X =
-.02,.55,-.05,.18,.05,-.04,.14,.06
-.09,-.23,-.33,-.60,-.33,-.05,-.15,-.30
Indices start at 1.
The entry at row 2, column 1: -.09
Which number is the bottom-right entry?
Answer: -.30
Which number is the largest entry?
Answer: .55
Which number is the entry just left of -.60?
Answer: -.33
The entry just right of the smallest entry is -.33
The entry just left of .18: -.05
Which number is the entry directly above the smallest entry?
Answer: .18
Which number is the top-right entry?
Answer: .06

.08,.65,-.02,-.37,.01,.09,-.46,.07
Read off the entry just right of -.46.
.07
The smallest entry is -.46
Read off the entry just right of .01.
.09

Questions about the array below.
1) Read off the entry just left of .48.
2) Read off the second largest entry.
3) Read off the second entry in reading order.
4) Read off the largest entry.
array([[-.21,  .08,  .15,  .33, -.09, -.05,  .13,  .37, -.55,  .16, -.10,
         .37, -.13,  .20,  .06],
       [ .15,  .26, -.02,  .32, -.03, -.04,  .03,  .05, -.23,  .07, -.02,
         .16, -.02,  .12, -.10],
       [-.40,  .50,  .55,  .65, -.69,  .25,  .38, -.25, -.50,  .12, -.01,
         .41, -.42, -.23,  .02],
       [-.35,  .02,  .17,  .38, -.20,  .01,  .25,  .41, -.56,  .16, -.13,
         .42, -.22,  .18,  .01],
       [-.45, -.01,  .23,  .41, -.24, -.03,  .32,  .39, -.57,  .15, -.16,
         .44, -.28,  .11, -.04],
       [ .02,  .14,  .05,  .33, -.01, -.03,  .03,  .31, -.46,  .12, -.05,
         .26, -.12,  .27,  .07],
       [ .05,  .31, -.20,  .21,  .28, -.34, -.19,  .32, -.63,  .13, -.11,
         .32, -.21,  .48,  .05],
       [ .54,  .10, -.20,  .25, -.07,  .14, -.14,  .15, -.48,  .11,  .06,
         .27, -.01,  .27,  .18],
       [ .13,  .25, -.01,  .32, -.01, -.05,  .01,  .06, -.24,  .06, -.02,
         .21, -.03,  .13, -.10],
       [-.55, -.01,  .25,  .38, -.28, -.05,  .35,  .40, -.56,  .09, -.17,
         .43, -.28,  .08, -.02],
       [-.41,  .50,  .53,  .63, -.72,  .19,  .36, -.30, -.45,  .09,  .01,
         .39, -.46, -.25,  .04]])
1) -.21
2) .63
3) .08
4) .65

data =
.18,-.19,-.09,.06,-.03,.29,.14,.15,-.07,.12,-.06,-.24,-.01
-.22,-.10,-.17,-.04,-.05,.03,.12,.02,-.15,-.03,-.14,.12,-.13
-.28,-.08,-.11,-.05,-.05,-.03,.13,-.02,-.10,-.04,-.13,.15,-.14
.07,-.28,-.10,-.01,-.06,.28,.23,.17,-.02,.17,-.05,.00,-.13
-.63,-.18,-.41,.03,-.12,.05,.30,-.07,-.46,-.22,-.51,-.25,-.18
.24,-.03,-.04,.10,.01,.20,-.01,.08,-.07,.05,-.01,-.36,.11
.25,.05,.00,.11,.03,.13,-.08,.03,-.05,.01,.01,-.37,.16
.22,-.12,-.08,.08,-.01,.26,.07,.11,-.08,.09,-.04,-.32,.05
.13,-.24,-.10,.02,-.05,.30,.19,.16,-.05,.15,-.06,-.13,-.07
-.47,-.09,-.54,.08,-.07,.13,.15,-.02,-.61,-.20,-.47,-.26,-.11
The entry in the bottom-right corner?
A: -.11
The third entry from the end, reading row by row is -.47
The entry in the top-left corner?
A: .18
The smallest entry in the first column -> -.63
The largest entry in the last row?
A: .15
The bottom-left entry?
A: -.47
The 2nd smallest entry -> -.61
The entry just right of .06?
A: -.03
The largest entry in the first row -> .29
The third entry on the main diagonal?
A: -.11
The 3rd entry on the diagonal from the top-right corner?
A: -.13
The entry directly above .25?
A: .24
The largest entry in the last column?
A: .16
The last entry in the row that holds the smallest entry?
A: -.18
The entry in the top-right corner: -.01
The entry just right of .20?
A: -.01
The smallest entry in the first row?
A: -.24
The 4th-last entry, reading row by row?
A: -.20
The entry directly above the smallest entry?
A: .07
The second entry on the diagonal from the top-right corner?
A: .12
The 4th entry, reading row by row?
A: .06

-.26,-.52,-.27,-.48,-.57,-.46,-.36,-.45,-.30,-.28,-.41,-.05,-.43,-.19
Read off the entry just left of the smallest entry.
A: -.48
Read off the entry just left of -.52.
A: -.26
Read off the smallest entry.
A: -.57
Read off the entry just right of -.45.
A: -.30
